Below are the code and all the weights of a small trained network. Each question names an input and a class and asks about switching units off, where a switched-off unit gives its printed mean instead of its output.

import numpy as np


def w(rows, s, z=0):
    codes = np.array(rows[::2]) - 128.0
    scale = np.full(codes.shape[1], s)
    scale[-1] = z or s
    return codes * scale


def f(y):
    return y / 2 * (1 + np.tanh(0.7978845608 * (y + 0.044715 * y**3)))


def log_softmax(a):
    a = a - a.max(-1, keepdims=True)
    return a - np.log(np.exp(a).sum(-1, keepdims=True))


def net(x, mask):
    res = np.array(x, float).reshape(1, 6) / 4 @ E
    y = f(res @ A[0][:, :-1].T + A[0][:, -1])
    res = res + np.where(mask, y, B[0][:, -1]) @ B[0][:, :-1]
    return log_softmax(res[-1] @ U[:, :-1].T + U[:, -1])


A, B = {}, {}
E = w([
[149,200,57,189,178,153,158,52],'x0',
[149,132,71,139,133,136,66,107],'x1',
[188,174,100,118,119,154,139,146],'x2',
[143,121,107,225,147,134,119,156],'x3',
[255,17,119,125,127,163,168,13],'x4',
[50,103,202,119,89,195,212,149],'x5',
],0.0068)
A[0] = w([
[170,76,108,90,3,123,81,209,102],'n0',
[65,143,148,44,149,124,110,108,110],'n1',
[118,224,119,148,170,160,134,17,207],'n2',
[66,74,160,200,159,112,93,97,120],'n3',
[131,89,157,99,48,97,81,138,250],'n4',
[195,17,81,132,62,99,198,68,54],'n5',
[215,46,170,121,194,177,154,74,72],'n6',
],0.0069,0.0014)
B[0] = w([
[178,143,163,198,70,114,106,69,164],'n0',
[107,108,123,120,60,150,95,136,166],'n1',
[219,104,202,187,158,91,174,109,249],'n2',
[229,112,184,179,169,68,57,177,155],'n3',
[236,97,215,254,138,83,239,139,174],'n4',
[18,176,17,105,193,70,50,120,254],'n5',
[65,203,97,17,180,253,72,185,251],'n6',
],0.0061,0.0049)
U = w([
[35,200,103,58,188,149,142,154,2],'0',
[171,131,142,136,138,124,253,51,254],'1',
],0.0072,0.0015)

Each question gives the input, the list of numbers given to net, and the class t.
The units are the neurons (one row each of A and B). Each row of codes is followed by its name. A weight is (code - 128) times the scale printed after its matrix; where a second scale follows, it is the last column's (A, B and U).
mask holds one flag per neuron, in row order. A switched-off neuron (its flag False) gives its mean, the last column of its row in B, instead of its output. The means were averaged over made-up inputs and are rounded, as every weight is.
A unit's drop is (log p(t) with every unit on - log p(t) with that unit switched off) / (log p(t) with every unit on - log p(t) with every unit switched off).
The circuit of an input: a set's keep is (log p(t) with only the set's units on - log p(t) with every unit switched off) / (log p(t) with every unit on - log p(t) with every unit switched off). Starting from all 7 units, units are removed one at a time, each time the one whose removal leaves the highest keep (on an exact tie, the one counted first), for as long as the keep stays at least 0.8.
circuit, biggest first: the units of the circuit, biggest drop first
most important unit: the unit with the biggest drop
top k neurons: the k neurons with the biggest drops, biggest first
drop when u is switched off: that unit's drop, to one decimal
input [4,7,1,-6,-2,-8], class 1: top 3 neurons -> (n6; n2; n5)
input [-3,4,1,-1,-2,3], class 1: most important unit -> n6
input [4,-6,-3,-4,6,6], class 0: circuit, biggest first -> (n6; n5)
input [-8,8,5,-1,-7,5], class 1: top 4 neurons -> (n4; n0; n6; n5)
input [5,7,8,-5,-1,-2], class 1: circuit, biggest first -> (n2; n6)
input [7,4,-6,-6,-4,6], class 1: circuit, biggest first -> (n6; n5)
input [-8,1,8,-5,-5,0], class 1: circuit, biggest first -> (n4; n0)
input [1,-5,0,5,6,-6], class 0: circuit, biggest first -> (n6; n5)
input [7,-1,-6,-4,-4,7], class 1: top 3 neurons -> (n6; n5; n2)
input [-8,-3,7,-4,0,-2], class 1: drop when n4 is switched off -> 0.1
input [3,7,8,-3,7,3], class 0: drop when n5 is switched off -> 0.2
input [-8,4,2,6,-7,-8], class 1: drop when n6 is switched off -> 0.3
input [-6,-2,4,-2,-3,8], class 1: drop when n0 is switched off -> 0.1
input [4,-4,8,-4,4,7], class 0: top neuron -> (n6)
